Moves between states:
q47 σ q742
q47 θ q596
q47 κ q14
q47 ε q405
q47 λ q976
q47 ξ q396
q337 σ q515
q337 θ q661
q337 κ q653
q337 ε q20
q337 λ q51
q337 ξ q376
q804 σ q867
q804 θ q991
q804 κ q580
q804 ε q134
q804 λ q565
q804 ξ q989
q24 σ q134
q24 θ q931
q24 ε q867
q24 ξ q406
q833 θ q862
q833 κ q613
q833 ε q486
q833 λ q787
q862 σ q653
q862 θ q833
q862 κ q515
q862 ε q396
q862 λ q88
q862 ξ q405
q138 σ q931
q138 θ q134
q138 κ q649
q138 ε q991
q138 λ q585
q138 ξ q189
q976 σ q708
q976 θ q580
q976 κ q991
q976 ε q649
q976 λ q47
q976 ξ q215
q396 σ q182
q396 θ q486
q396 κ q226
q396 ε q862
q396 λ q215
q396 ξ q47
q376 σ q585
q376 ε q388
q376 λ q931
q376 ξ q337
q51 σ q189
q51 θ q406
q51 κ q982
q51 ε q586
q51 λ q337
q51 ξ q931
q989 σ q842
q989 θ q79
q989 κ q799
q989 ε q875
q989 λ q892
q989 ξ q804
q565 σ q794
q565 θ q14
q565 κ q596
q565 ε q783
q565 λ q804
q565 ξ q892
q134 σ q24
q134 θ q138
q134 κ q298
q134 ε q804
q134 λ q783
q134 ξ q875
q405 κ q585
q405 ε q47
q405 λ q649
q405 ξ q862
q742 σ q47
q742 κ q388
q742 λ q708
q742 ξ q182
q842 σ q989
q842 θ q586
q842 κ q10
q842 ε q406
q842 λ q218
q842 ξ q867
q486 σ q493
q486 θ q396
q486 κ q892
q486 ε q833
q486 λ q799
q486 ξ q596
q226 σ q20
q226 θ q892
q226 κ q396
q226 ε q515
q226 λ q79
q226 ξ q14
q613 σ q661
q613 θ q515
q613 κ q833
q613 ε q892
q613 λ q875
q613 ξ q783
q763 σ q991
q763 θ q867
q763 κ q708
q763 ε q931
q763 λ q388
q763 ξ q586
q189 σ q51
q189 θ q875
q189 κ q88
q189 ε q79
q189 λ q515
q189 ξ q138
q649 σ q141
q649 θ q298
q649 κ q138
q649 ε q976
q649 λ q405
q649 ξ q88
q787 σ q266
q787 θ q88
q787 κ q875
q787 ε q799
q787 λ q833
q787 ξ q298
q206 σ q580
q206 θ q708
q206 κ q867
q206 ξ q10
q20 σ q226
q20 θ q218
q20 κ q182
q20 ε q337
q20 λ q586
q20 ξ q388
q799 σ q10
q799 θ q215
q799 κ q989
q799 ε q787
q799 λ q486
q799 ξ q580
q708 σ q976
q708 θ q206
q708 κ q763
q708 ε q141
q708 λ q742
q708 ξ q46
q388 σ q14
q388 θ q794
q388 κ q742
q388 ε q376
q388 λ q763
q388 ξ q20
q982 σ q88
q982 θ q266
q982 κ q51
q982 ε q46
q982 λ q653
q982 ξ q141
q653 σ q862
q653 κ q337
q653 ε q182
q653 λ q982
q141 σ q649
q141 κ q931
q141 ε q708
q141 ξ q982
q79 σ q586
q79 θ q989
q79 κ q215
q79 ε q189
q79 λ q226
q79 ξ q991
q580 σ q206
q580 θ q976
q580 κ q804
q580 ε q298
q580 λ q596
q580 ξ q799
q88 σ q982
q88 θ q787
q88 κ q189
q88 ε q215
q88 λ q862
q88 ξ q649
q515 σ q337
q515 θ q613
q515 κ q862
q515 ε q226
q515 λ q189
q515 ξ q585
q867 σ q804
q867 θ q763
q867 κ q206
q867 ε q24
q867 λ q794
q867 ξ q842
q892 σ q218
q892 θ q226
q892 κ q486
q892 ε q613
q892 λ q989
q892 ξ q565
q266 σ q787
q266 θ q982
q266 κ q406
q266 ε q10
q218 σ q892
q218 θ q20
q218 κ q493
q218 ε q661
q218 λ q842
q218 ξ q794
q10 σ q799
q10 θ q46
q10 κ q842
q10 ε q266
q10 λ q493
q10 ξ q206
q14 σ q388
q14 θ q565
q14 κ q47
q14 ε q585
q14 λ q991
q14 ξ q226
q585 σ q376
q585 θ q783
q585 κ q405
q585 ε q14
q585 λ q138
q585 ξ q515
q46 σ q215
q46 θ q10
q46 κ q586
q46 ε q982
q46 λ q182
q46 ξ q708
q661 σ q613
q661 θ q337
q661 ε q218
q661 λ q406
q182 σ q396
q182 θ q493
q182 κ q20
q182 ε q653
q182 λ q46
q182 ξ q742
q215 σ q46
q215 θ q799
q215 κ q79
q215 ε q88
q215 λ q396
q215 ξ q976
q596 θ q47
q596 κ q565
q596 λ q580
q596 ξ q486
q991 σ q763
q991 θ q804
q991 κ q976
q991 ε q138
q991 λ q14
q991 ξ q79
q586 σ q79
q586 θ q842
q586 κ q46
q586 ε q51
q586 λ q20
q586 ξ q763
q783 θ q585
q783 ε q565
q783 λ q134
q783 ξ q613
q794 σ q565
q794 θ q388
q794 λ q867
q794 ξ q218
q931 σ q138
q931 θ q24
q931 κ q141
q931 ε q763
q931 λ q376
q931 ξ q51
q493 σ q486
q493 θ q182
q493 κ q218
q493 λ q10
q406 σ q875
q406 θ q51
q406 κ q266
q406 ε q842
q406 λ q661
q406 ξ q24
q875 σ q406
q875 θ q189
q875 κ q787
q875 ε q989
q875 λ q613
q875 ξ q134
q298 θ q649
q298 κ q134
q298 ε q580
q298 ξ q787

The rows follow the links: the fewer symbols apart two states are, the more alike their rows tend to be.

Row, then state:
[4, 250, 71, -91, 102, 165, -18, -226, -38, 186, -4, 13, 186, -24, -189, 22, -92, -17, -4, 86, -64, -46, 211, 47, -248, 42, 80, 101, -82, -215, 28, -96, 94, 45, 31, -73, 111, -136, 120, 199, 57, -38, 96, 101, 98, 154, -159, -2, -90, 90, 51, 125]: q88
[121, 135, 21, -9, -81, -79, 58, -20, -29, 112, 133, 57, 17, 48, 87, -197, -245, 82, 56, -14, -145, 152, -99, 182, 33, -45, 19, -32, 4, -180, -128, -21, 69, 9, 5, -9, -83, -120, 92, 280, 54, -118, 165, 96, 51, 250, -39, -62, 7, -7, -102, 16]: q976
[-56, 164, -19, -27, 66, 124, -45, -196, -75, 78, -83, -14, 144, -122, -27, 49, 58, -121, -16, -53, 76, 37, 212, -234, -68, 199, -53, 126, 7, -216, 22, 56, 80, -113, 73, -130, 20, -58, 169, 200, 142, -88, 40, -33, -94, 63, -132, -17, 31, 103, -111, 367]: q982
[74, -44, 73, -128, 15, 179, 266, 154, -9, -183, 150, -12, -61, -59, -35, -73, -49, -12, -28, -110, 120, -97, -110, 113, 98, 44, -37, -217, -127, -67, -42, 244, -80, 92, 142, 94, 135, 54, -60, -280, -161, 71, 183, 15, -17, -32, 95, 10, 79, 27, 48, -123]: q585
[131, 114, -88, -53, -24, 323, 66, -64, 15, 115, -44, 102, 46, -41, 4, 175, 151, -42, -176, 141, -52, -149, 117, -108, 9, 162, 70, -12, -26, -28, -51, -101, 35, -89, 103, 32, 93, 10, -92, 187, 160, 32, 94, -8, 24, 52, -176, 63, -26, 76, 5, 311]: q653
[67, 164, -178, -149, -8, 108, -117, -59, 4, 121, 60, 27, 115, 51, -305, 154, 58, -30, 50, 222, -134, -162, 100, 6, -84, -90, 56, 11, -106, 134, 137, -146, 87, 11, 71, 3, 200, 175, -125, 45, 197, -20, -132, 29, 12, -173, -69, 77, 48, 16, 78, -19]: q833
[-201, -190, 153, 132, 38, -230, -220, -110, -29, 35, -161, -120, -106, 38, 34, 74, 105, -40, -53, -23, 28, 0, 19, -98, -86, -29, -20, 182, 64, 194, 17, -143, -73, -49, -294, 50, -199, -46, -76, -54, 28, -28, -228, -43, 38, -110, 27, 3, -142, -21, 29, -86]: q842
[-4, 10, -6, 63, -24, -50, -111, -215, 81, 180, -213, 54, -61, 39, 44, 56, 85, -104, -93, 39, -7, -10, 111, -24, -8, 102, 39, 129, 89, -143, -117, -131, 105, -3, -64, -93, -105, -132, 105, 343, 57, 15, 28, -52, 73, 95, -149, -95, -99, 60, -13, 307]: q46
[224, 177, -81, -89, -76, 238, 197, 52, -80, 36, 244, 43, 80, 48, -79, -20, -128, 53, 62, 133, -76, 16, -60, 166, 15, -7, 75, -118, -161, -89, -78, 8, 89, -26, 220, 41, 94, 47, -4, 87, 60, 10, 163, 38, 19, 104, -25, 17, 137, -57, 9, -17]: q405
[72, 232, -74, -73, 51, -10, 163, -32, -109, 28, 234, 28, 128, -66, -18, -164, -221, 144, 138, 37, 17, 169, -65, 57, -70, 70, 26, -87, 19, -230, 5, 201, 137, 15, 198, -72, 128, -63, 158, 120, 6, -82, 148, 138, -51, 205, -18, -56, 87, 31, -46, 65]: q649
[22, -37, -251, 14, -104, 15, -180, -60, 132, 117, -69, 56, -17, 122, -8, 132, 220, -41, -47, 169, -83, -69, 31, -136, 71, -68, 52, 71, 13, 201, 40, -283, 71, -56, -18, -22, -32, 153, -40, 211, 221, -25, -156, -56, 24, -132, -81, 102, -68, -38, -22, 99]: q493
[-89, -6, 328, -91, 59, -6, -58, -29, 30, 88, -175, -111, -119, 40, -19, -48, -35, -16, -37, -122, 32, -102, 121, 196, -93, -17, -23, 43, 48, -136, -68, -29, -76, 205, -181, 42, 73, -220, -27, -47, -187, 14, 107, 10, 204, 26, -9, -45, -247, 54, 58, -26]: q79
[-58, 118, -97, -60, 5, -198, -281, -130, 61, 166, 4, -2, 61, 98, -102, 2, -69, 68, 88, 120, -157, 5, 118, 12, -146, -116, 11, 199, 57, 43, 7, -157, 94, 66, -52, -83, 2, 8, 83, 158, 32, -114, -157, 94, 141, -22, -28, 49, -141, 6, -10, -15]: q799
[23, 180, -106, -138, 28, -103, 25, -85, -80, -88, 159, 47, 211, -61, -52, -43, -253, 169, 161, 137, -124, 118, -158, 5, -167, -115, 26, 69, 18, 89, -15, -22, 166, -43, 143, -51, 49, 7, 58, 77, 236, -111, -60, 121, -105, 94, -88, 84, 160, -14, 12, -150]: q298
[-34, -116, 163, 59, 65, -121, 68, -28, -171, -255, 13, -29, -24, -205, 143, 13, -84, 3, 76, -12, -5, 182, -227, -165, -188, 7, -96, 31, 73, 150, -116, -30, -6, -162, 14, 66, -136, -20, -43, -280, 60, 49, -60, 16, -159, 117, 79, -31, 187, -39, -58, -182]: q24
[195, 43, -178, 23, -116, 59, 163, 67, 105, 80, 43, 9, -67, 37, 187, -45, 86, 75, -89, 108, -158, 113, -92, 53, 259, 26, 94, -115, 53, -37, -144, -112, 83, -60, 92, 21, -98, -37, 40, 340, 82, 22, 170, 6, -52, 131, -69, 12, 112, -54, -58, 149]: q742
[-102, 68, -85, 60, 100, -17, -127, -203, -71, 48, -166, 82, 163, -93, -6, 198, 29, 30, -1, 127, -47, 57, 63, -262, -210, -14, -35, 163, 47, 98, -3, -154, 61, -95, 18, -49, -11, 34, 49, 77, 328, -56, -215, 31, -103, -86, -126, 50, 47, 54, -27, 107]: q266

Each walk starts at a row. The symbols on each line, taken left to right, move it on to the next state.
Each answer is a row, close to the row of the state it stands for.
---
[-92, 213, -106, -60, 2, -64, -117, -171, 62, 215, 31, 61, 61, 96, -78, -141, -70, -62, 55, -47, -27, -62, 190, 71, 44, 36, -8, 117, -11, -268, 89, 39, 34, 89, -74, -183, 24, -130, 150, 210, -98, -102, 45, 9, 128, 74, -51, -31, -134, 12, -4, 190]
λ ξ: [144, 161, -262, 13, -182, 12, 181, 108, 77, 76, 210, 19, 38, 173, 16, -143, -69, 74, 0, 20, -48, 56, -76, 268, 228, 15, 38, -166, -122, -87, 1, 35, 41, 32, 188, -25, 57, 76, 145, 179, -44, -36, 191, 68, -26, 59, 64, 21, 109, -57, -78, 54]
λ ε κ: [96, 18, 199, -68, 67, 31, 184, -1, -88, -99, 31, -32, 3, -156, 71, -166, -191, 15, 8, -1, -7, 75, -167, 119, -140, -10, 4, -3, 2, -68, -168, 63, -32, 49, 35, 97, 12, -129, 83, -153, -146, 91, 135, 43, -63, 202, -40, -90, 2, 58, -11, -187]
---
[41, -17, -228, 47, -40, 127, -34, -38, 145, 153, -52, 78, 10, 209, -32, 77, 186, -64, -93, 24, 10, -115, 150, -35, 249, 102, 79, -12, 25, -174, 96, -116, 53, -3, 33, -73, 25, -20, 17, 253, 92, -18, 56, -69, 6, -93, -51, 45, -64, -28, -8, 365]
σ θ: [-72, 83, -292, -56, -52, -63, -170, 21, 128, 152, 157, 38, 85, 204, -170, 71, 64, -2, 61, 74, -52, -116, 150, 40, 77, -108, 87, 30, -84, 12, 128, -34, 51, 65, 49, -140, 118, 174, 17, 175, 68, -124, -163, -77, 88, -187, 29, 106, -118, -95, 69, 105]
κ ε θ: [54, -4, 242, -126, 62, 311, 36, 53, 17, -75, -40, -22, -63, -10, -167, 116, 75, -69, -48, 59, 80, -262, 121, 108, -75, 48, 16, -97, -164, -43, 29, 21, -96, 91, 12, 97, 165, 5, -215, -170, -172, 83, 128, -11, 49, -23, -75, -5, -100, 88, 166, -15]
---
[-246, -93, 107, 54, 191, -11, -118, -45, -65, -59, -123, -14, 67, -136, -75, 116, 37, -156, -26, -37, 163, 7, 124, -270, -208, 50, -47, 106, 52, 100, 119, 66, -92, -109, -84, 6, -6, 23, -16, -255, 39, -34, -229, -32, -54, -100, 16, 1, 14, 37, 26, -26]
λ ε: [-144, -232, -32, 74, 0, -86, -174, 83, 57, -12, -73, -9, -87, 159, -26, 122, 246, -75, -53, 13, 105, -99, 102, -168, 102, -35, -37, 41, -29, 197, 172, -51, -75, 30, -125, -26, -73, 52, -96, -159, -64, 73, -146, -84, -17, -219, 117, 20, -31, -44, 61, 4]
ε σ: [-93, -60, 1, -60, 40, 100, -69, 70, -33, -98, -63, -26, 1, -32, -193, 147, 104, -64, 25, 37, 91, -187, 98, -48, -35, -142, -42, -3, -152, 104, 190, 81, -82, 58, 30, 64, 180, 180, -34, -306, -67, 63, -152, -5, 18, -256, 53, 71, -48, 53, 154, -132]
---
[25, -46, 94, 64, 21, -296, -58, 103, -24, -87, 10, -29, -31, -65, 38, -162, -185, 114, 81, 24, -65, 100, -222, 145, -67, -137, -141, 40, 37, 123, -26, 2, 8, 43, -88, 91, -118, -38, -28, -176, -92, 58, -90, 101, 61, 22, 148, -80, 19, -104, -5, -263]
ξ σ σ: [-247, -60, 76, 39, 95, -242, -232, -34, 73, -1, -120, -53, 4, 20, -41, -23, -66, -37, 54, -105, 33, -79, -9, 27, -82, -82, -35, 118, 71, 2, 114, 97, -56, 108, -223, -39, -33, 11, 11, -131, -169, -96, -206, -41, 76, -140, 124, 22, -120, 0, 93, -141]
σ θ: [-194, -133, 238, 118, 57, -30, -48, -7, -13, 35, -179, -121, -137, 1, 68, 3, 97, -115, -49, -222, 138, -35, 140, -31, 84, 140, -40, 94, 60, -194, 27, 64, -123, -36, -249, 3, -107, -199, 54, -20, -176, 43, 51, -69, 74, 39, 94, -35, -118, 25, 3, 165]
---
[-25, -107, 56, -36, -55, 51, -40, 103, 130, 60, -31, -82, -143, 104, -76, -4, 138, -85, -86, -122, 149, -196, 148, 170, 171, 28, -37, -16, -63, -195, 102, 88, -158, 231, -69, 64, 30, -61, -114, -138, -253, 103, 106, -160, 166, -81, -14, 52, -225, 45, 140, 36]
ξ ξ σ: [33, -194, 111, 103, -30, 134, -17, 123, 28, 88, -152, -73, -167, 62, 27, 73, 247, -174, -155, -52, 64, -137, 113, 31, 135, 110, -12, -90, -128, 16, -63, -146, -125, 20, -181, 90, -47, -72, -194, -58, -79, 173, 127, -92, 72, -116, -18, -11, -154, 9, -7, 38]
κ ε σ: [62, 243, -99, -142, 5, 273, 80, -60, 13, 24, 158, 48, 87, 30, -232, 133, 93, -48, -7, 47, 41, -151, 178, 61, 103, 67, 50, -67, -175, -163, 124, 107, 107, 90, 163, -28, 232, 29, 45, 145, 55, -27, 64, 18, -17, -101, -98, 103, 22, 79, 59, 186]
---
[-140, 158, -150, -62, 117, -67, -203, -139, -42, 68, 11, 74, 221, 7, -179, 26, -159, 2, 89, -6, -12, 33, 146, -123, -138, -52, 2, 193, 4, -11, 145, 25, 122, 38, 28, -140, 166, 18, 115, 38, 111, -180, -192, 93, -16, -76, -81, 57, -34, 49, 46, -21]
ε θ λ: [96, 134, -69, -100, -79, 129, -49, 40, 103, 187, 48, 90, -39, 218, -113, 28, 77, -10, -76, 160, -87, -184, 147, 183, 72, -29, 58, 0, -97, -79, 43, -164, -21, 100, 47, -38, 84, -53, -74, 344, 19, 66, 130, -33, 155, 14, -49, 64, -149, 45, 25, 127]
ξ κ λ λ: [193, -59, 107, -7, -115, 4, 176, 223, 1, -130, 88, -27, -170, 85, 138, -85, -23, 37, -49, 16, -63, -78, -130, 262, 162, -65, 88, -164, 1, 3, -113, 25, -99, 52, -44, 85, -6, -4, -96, -141, -185, 125, 142, 33, 82, 118, 78, 8, -16, -25, 8, -129]
---
[-22, -116, 91, -35, 29, 308, 124, 87, -31, -64, -63, -16, -117, -38, -101, 139, 246, -106, -111, -85, 204, -149, 185, -87, 25, 155, -31, -74, -135, -78, 75, 65, -128, -58, -17, 102, 38, -23, -112, -220, -43, 153, 134, -76, -81, -76, 6, 0, -13, 72, 52, 163]
λ ξ κ: [134, 154, 28, 12, 23, 93, 182, -165, -30, -33, 38, -27, 59, -136, 146, -6, -101, 31, -49, 3, -22, 146, -112, -92, -45, 141, 22, -42, 32, -85, -166, -35, 81, -92, 121, -57, -31, -49, 157, 217, 190, -45, 95, 42, -137, 230, -126, -102, 211, 26, -127, 105]
ε λ κ: [73, -196, 25, 58, -116, 10, 207, 236, 8, -87, 60, -23, -134, 51, 148, -74, 86, -54, -67, -101, 77, 39, -150, 26, 320, 98, -43, -228, 2, 4, -70, 158, -111, -10, -26, 71, -83, -62, 3, -47, -157, 158, 170, -46, 9, 90, 170, -49, -6, -90, -23, -13]
